[[135 149 123 130 129 148 128 128 117 102 125 123 122]
 [105 111 133 118 139 124 142 109 145 138 128 143 138]
 [112 118 112 121 123 129 107 101 119 140 126 122 152]
 [128 138 139 127 132 138 142 142 140 109 116 133 102]
 [136 151 132 142 126 157 135 134 119 119 146 121 154]]
|
[[136 151 132 142 126 157 135 134 119 119 146 121 154]
 [135 149 123 130 129 148 128 128 117 102 125 123 122]
 [105 111 133 118 139 124 142 109 145 138 128 143 138]
 [112 118 112 121 123 129 107 101 119 140 126 122 152]
 [128 138 139 127 132 138 142 142 140 109 116 133 102]]

[[129 157 121 113]
 [129 138 121 123]]
|
[[129 138 121 123]
 [129 157 121 113]]

[[147 147]
 [147 147]
 [146 152]
 [144 152]
 [147 146]
 [143 149]
 [147 151]
 [148 150]
 [145 146]
 [144 151]]
|
[[144 151]
 [147 147]
 [147 147]
 [146 152]
 [144 152]
 [147 146]
 [143 149]
 [147 151]
 [148 150]
 [145 146]]

[[115 134 147 146 137]
 [153 143 126 109 131]
 [151 124 133 110 152]
 [115 147 133 144 102]
 [113 139 134 139 147]
 [158 133 128 138 113]
 [111 136 135 142 155]]
|
[[111 136 135 142 155]
 [115 134 147 146 137]
 [153 143 126 109 131]
 [151 124 133 110 152]
 [115 147 133 144 102]
 [113 139 134 139 147]
 [158 133 128 138 113]]

[[147 147]
 [145 156]
 [149 145]
 [148 141]
 [147 148]
 [149 145]
 [151 150]
 [149 155]]
|
[[149 155]
 [147 147]
 [145 156]
 [149 145]
 [148 141]
 [147 148]
 [149 145]
 [151 150]]

[[138 142 129]
 [136 151 120]
 [127 113 140]
 [134 136 129]
 [124 125 142]
 [124 132 138]
 [117 145 133]
 [117 154 119]
 [114 137 137]
 [135 138 127]
 [152 140 132]]
|
[[152 140 132]
 [138 142 129]
 [136 151 120]
 [127 113 140]
 [134 136 129]
 [124 125 142]
 [124 132 138]
 [117 145 133]
 [117 154 119]
 [114 137 137]
 [135 138 127]]

[[127 147 129 121 140 122 117 116 113 125 119 135 145 107 137 139]
 [148 121 145 121 120 137 119 124 151 123 116 123 113 123 117 132]
 [136 115 152 139 136 136 111 124 114 114 118 133 126 140 130 136]
 [139 104 147 136 113 131 117 130 122 136 122 126 123 144 138 117]]
|
[[139 104 147 136 113 131 117 130 122 136 122 126 123 144 138 117]
 [127 147 129 121 140 122 117 116 113 125 119 135 145 107 137 139]
 [148 121 145 121 120 137 119 124 151 123 116 123 113 123 117 132]
 [136 115 152 139 136 136 111 124 114 114 118 133 126 140 130 136]]
---
[[108 122 145 129]
 [106 122 146 129]
 [108 122 145 130]
 [104 122 148 129]]
|
[[145 129 108 122]
 [146 129 106 122]
 [145 130 108 122]
 [148 129 104 122]]

[[123 129 120 125 154 121 133 137 120 153 148 130 122 129 117 128]
 [130 126 126 131 120 130 132 122 129 124 122 122 131 124 127 130]]
|
[[117 128 123 129 120 125 154 121 133 137 120 153 148 130 122 129]
 [127 130 130 126 126 131 120 130 132 122 129 124 122 122 131 124]]

[[136 105 119 121 122 141]
 [136 104 120 122 121 140]]
|
[[122 141 136 105 119 121]
 [121 140 136 104 120 122]]

[[126 149 124 125 145 143 142 113]
 [123 133 122 122 137 136 128 119]
 [128 116 128 128 122 123 119 132]
 [128 130 128 128 128 127 130 126]
 [144 129 143 145 119 117 139 138]]
|
[[142 113 126 149 124 125 145 143]
 [128 119 123 133 122 122 137 136]
 [119 132 128 116 128 128 122 123]
 [130 126 128 130 128 128 128 127]
 [139 138 144 129 143 145 119 117]]

[[109 123 136 134 121 125 122 142 131 132]
 [131 127 152 131 127 128 122 140 135 126]
 [118 140 122 141 130 139 123 115 120 130]
 [112 121 118 130 117 141 122 128 118 142]
 [110 129 127 133 113 135 128 131 127 130]
 [121 132 111 135 123 118 129 124 122 129]
 [140 113 126 127 132 133 128 113 130 136]]
|
[[131 132 109 123 136 134 121 125 122 142]
 [135 126 131 127 152 131 127 128 122 140]
 [120 130 118 140 122 141 130 139 123 115]
 [118 142 112 121 118 130 117 141 122 128]
 [127 130 110 129 127 133 113 135 128 131]
 [122 129 121 132 111 135 123 118 129 124]
 [130 136 140 113 126 127 132 133 128 113]]

[[134 102 126 141]
 [127 121 139 138]
 [114 114 133 135]
 [142 116 134 125]]
|
[[126 141 134 102]
 [139 138 127 121]
 [133 135 114 114]
 [134 125 142 116]]

[[124 144 142 139]
 [147 120 147 114]
 [109 141 135 118]
 [115 112 138 108]
 [121 109 148 122]
 [126 113 105 106]
 [108 153 107 123]
 [132 119 132 114]
 [124 146 129 131]
 [132 150 134 117]
 [122 140 140 124]
 [149 111 129 148]]
|
[[142 139 124 144]
 [147 114 147 120]
 [135 118 109 141]
 [138 108 115 112]
 [148 122 121 109]
 [105 106 126 113]
 [107 123 108 153]
 [132 114 132 119]
 [129 131 124 146]
 [134 117 132 150]
 [140 124 122 140]
 [129 148 149 111]]

[[118 113 103]
 [147 137 137]
 [142 136 135]
 [131 129 136]
 [143 143 103]
 [112 108 118]]
|
[[113 103 118]
 [137 137 147]
 [136 135 142]
 [129 136 131]
 [143 103 143]
 [108 118 112]]
---
[[127 128 128 128 119]
 [117 128 129 139 150]
 [129 128 128 127 138]
 [138 128 127 120 118]
 [125 128 128 131 130]
 [118 127 128 139 117]
 [130 128 127 126 117]
 [119 128 129 136 119]
 [129 128 128 127 146]]
|
[[129 128 128 127 146]
 [127 128 128 128 119]
 [117 128 129 139 150]
 [129 128 128 127 138]
 [138 128 127 120 118]
 [125 128 128 131 130]
 [118 127 128 139 117]
 [130 128 127 126 117]
 [119 128 129 136 119]]

[[128 128 149 148]
 [125 132 105 109]
 [130 127 136 136]
 [121 133 127 129]
 [123 131 138 138]
 [133 123 132 129]
 [127 128 134 132]
 [116 136 137 138]
 [115 140 132 138]
 [131 126 127 127]
 [127 128 113 114]]
|
[[127 128 113 114]
 [128 128 149 148]
 [125 132 105 109]
 [130 127 136 136]
 [121 133 127 129]
 [123 131 138 138]
 [133 123 132 129]
 [127 128 134 132]
 [116 136 137 138]
 [115 140 132 138]
 [131 126 127 127]]

[[120 111 153 130 124 134 127 119 115]
 [120 129 142 142 125 128 140 140 129]
 [143 106 135 114 137 130 129 130 140]]
|
[[143 106 135 114 137 130 129 130 140]
 [120 111 153 130 124 134 127 119 115]
 [120 129 142 142 125 128 140 140 129]]

[[120 132 134 151 120 130 131 134 121 103 148]
 [115 137 119 121 128 142 121 115 120 120 137]
 [125 132 123 121 120 127 130 128 124 124 138]
 [107 143 114 113 110 138 111 124 112 131 128]
 [140 113 134 124 137 116 136 121 142 131 111]
 [125 141 121 125 129 144 123 121 114 122 143]
 [109 122 121 111 116 126 122 107 128 128 116]]
|
[[109 122 121 111 116 126 122 107 128 128 116]
 [120 132 134 151 120 130 131 134 121 103 148]
 [115 137 119 121 128 142 121 115 120 120 137]
 [125 132 123 121 120 127 130 128 124 124 138]
 [107 143 114 113 110 138 111 124 112 131 128]
 [140 113 134 124 137 116 136 121 142 131 111]
 [125 141 121 125 129 144 123 121 114 122 143]]

[[122 134 116 133 133 118 128 126 117 115 137]
 [143 147 108 134 117 126 142 117 110 105 149]
 [103 108 109 127 129 111 108 115 114 144 119]]
|
[[103 108 109 127 129 111 108 115 114 144 119]
 [122 134 116 133 133 118 128 126 117 115 137]
 [143 147 108 134 117 126 142 117 110 105 149]]

[[136 119 136 123 127]
 [122 126 122 124 107]
 [136 124 136 123 127]
 [138 119 138 127 148]
 [136 119 136 123 127]
 [138 119 138 127 148]
 [136 119 136 123 127]
 [138 119 138 123 128]
 [136 119 136 123 127]
 [136 119 136 123 127]
 [128 119 128 123 155]
 [137 146 137 116 147]]
|
[[137 146 137 116 147]
 [136 119 136 123 127]
 [122 126 122 124 107]
 [136 124 136 123 127]
 [138 119 138 127 148]
 [136 119 136 123 127]
 [138 119 138 127 148]
 [136 119 136 123 127]
 [138 119 138 123 128]
 [136 119 136 123 127]
 [136 119 136 123 127]
 [128 119 128 123 155]]

[[136 127 155 111 100 110 156 118 104 115]
 [125 141 151 122 105 118 153 110 125 132]
 [136 146  98 144 139 121 154 103 123 131]
 [120 143 122 147 136 110 154 100 118 132]]
|
[[120 143 122 147 136 110 154 100 118 132]
 [136 127 155 111 100 110 156 118 104 115]
 [125 141 151 122 105 118 153 110 125 132]
 [136 146  98 144 139 121 154 103 123 131]]
